Below is a small trained network, with its code and all its weights. Each question gives an input and a class and asks what happens when units are switched off, that is, made to give their printed mean instead of their output.

import numpy as np


def w(rows, s, z=0):
    codes = np.array(rows[::2]) - 128.0
    scale = np.full(codes.shape[1], s)
    scale[-1] = z or s
    return codes * scale


def f(y):
    return np.maximum(y, 0)


def log_softmax(a):
    a = a - a.max(-1, keepdims=True)
    return a - np.log(np.exp(a).sum(-1, keepdims=True))


def net(x, mask):
    res = np.array(x, float).reshape(1, 7) / 4 @ E
    y = f(res @ A[0][:, :-1].T + A[0][:, -1])
    res = res + np.where(mask, y, B[0][:, -1]) @ B[0][:, :-1]
    return log_softmax(res[-1] @ U[:, :-1].T + U[:, -1])


A, B = {}, {}
E = w([
[157,254,123,84],'x0',
[47,142,31,193],'x1',
[89,164,98,18],'x2',
[157,121,113,136],'x3',
[190,92,5,91],'x4',
[93,147,112,108],'x5',
[82,176,108,130],'x6',
],0.0088)
A[0] = w([
[168,107,135,131,70],'N0',
[92,85,43,156,169],'N1',
[128,92,121,209,134],'N2',
[144,128,94,143,128],'N3',
[161,103,98,154,247],'N4',
[96,152,96,204,95],'N5',
[161,90,154,48,88],'N6',
[153,181,83,75,46],'N7',
[165,171,129,192,75],'N8',
[123,195,152,107,99],'N9',
[190,90,144,118,61],'N10',
[120,137,136,121,57],'N11',
[224,50,174,10,112],'N12',
[118,99,68,133,11],'N13',
[99,115,145,125,60],'N14',
[142,179,134,196,107],'N15',
[208,118,65,91,3],'N16',
[146,80,117,167,170],'N17',
[65,160,168,111,96],'N18',
[128,127,123,136,128],'N19',
[160,177,46,113,58],'N20',
[142,180,94,62,104],'N21',
[98,190,75,174,24],'N22',
[155,165,181,208,36],'N23',
[85,139,185,140,54],'N24',
[49,181,220,123,69],'N25',
[163,204,56,67,69],'N26',
[161,122,75,124,36],'N27',
],0.012,0.0059)
B[0] = w([
[96,114,105,168,151],'N0',
[75,131,108,129,242],'N1',
[122,86,135,84,219],'N2',
[107,156,170,108,162],'N3',
[46,134,134,102,225],'N4',
[112,84,169,120,201],'N5',
[142,121,166,222,184],'N6',
[129,147,104,153,188],'N7',
[152,124,193,105,165],'N8',
[139,167,115,150,191],'N9',
[87,128,155,186,172],'N10',
[120,143,134,125,130],'N11',
[151,122,157,244,254],'N12',
[117,151,95,107,157],'N13',
[126,145,155,126,135],'N14',
[148,100,189,115,180],'N15',
[123,159,115,202,180],'N16',
[95,99,132,131,208],'N17',
[103,189,129,133,188],'N18',
[119,124,136,130,137],'N19',
[112,169,79,135,198],'N20',
[119,147,109,168,206],'N21',
[153,113,152,134,186],'N22',
[197,119,194,107,186],'N23',
[150,168,127,115,170],'N24',
[137,216,84,121,227],'N25',
[110,204,97,173,226],'N26',
[108,163,110,136,156],'N27',
],0.011,0.0091)
U = w([
[205,69,10,57,41],'0',
[43,96,93,85,254],'1',
[126,80,142,170,127],'2',
[76,189,87,162,150],'3',
[144,192,117,99,68],'4',
],0.011,0.0071)

Each question gives the input, the list of numbers given to net, and the class t.
The units are the neurons (one row each of A and B). Each row of codes is followed by its name. A weight is (code - 128) times the scale printed after its matrix; where a second scale follows, it is the last column's (A, B and U).
mask holds one flag per neuron, in row order. A switched-off neuron (its flag False) gives its mean, the last column of its row in B, instead of its output. The means were averaged over made-up inputs and are rounded, as every weight is.
A unit's drop is (log p(t) with every unit on - log p(t) with that unit switched off) / (log p(t) with every unit on - log p(t) with every unit switched off).
The circuit of an input: a set's keep is (log p(t) with only the set's units on - log p(t) with every unit switched off) / (log p(t) with every unit on - log p(t) with every unit switched off). Starting from the 12 units with the biggest drops (on a tie, the unit counted first), units are removed one at a time, each time the one whose removal leaves the highest keep (on an exact tie, the one counted first), for as long as the keep stays at least 0.8.
units of the circuit, in order: the units of the circuit, biggest drop first
unit that matters most: the unit with the biggest drop
top k neurons: the k neurons with the biggest drops, biggest first
drop when u is switched off: that unit's drop, to one decimal
input [-4,-3,-1,-3,2,-4,1], class 2: unit that matters most -> N12
input [4,-5,-2,0,-6,-1,-4], class 4: units of the circuit, in order -> N25, N23, N1
input [1,0,5,-6,3,-8,-7], class 2: units of the circuit, in order -> N25, N12
input [-8,6,-7,6,-4,-6,8], class 1: units of the circuit, in order -> N12, N2
input [1,-6,4,1,-1,-2,-1], class 2: units of the circuit, in order -> N12, N6
input [-2,-1,-5,2,-2,6,1], class 2: units of the circuit, in order -> N25, N26
input [-4,-6,7,-2,8,-7,-5], class 2: top 2 neurons -> N12, N6
input [5,-7,-4,-7,-7,-3,0], class 4: top 2 neurons -> N23, N25
input [5,8,-8,-5,8,5,4], class 1: top 3 neurons -> N5, N12, N25
input [2,2,7,-7,-3,-7,-6], class 4: top 2 neurons -> N1, N4
input [-1,8,-1,-5,-6,3,-4], class 1: drop when N12 is switched off -> 0.2
input [-4,-1,2,4,-8,-3,-1], class 4: drop when N1 is switched off -> 0.1
input [0,2,-1,-7,-2,-1,2], class 4: drop when N21 is switched off -> 0.1
input [8,-6,-8,2,-7,-8,0], class 4: unit that matters most -> N25
input [-5,2,4,-7,-8,-3,4], class 4: drop when N12 is switched off -> 0.2
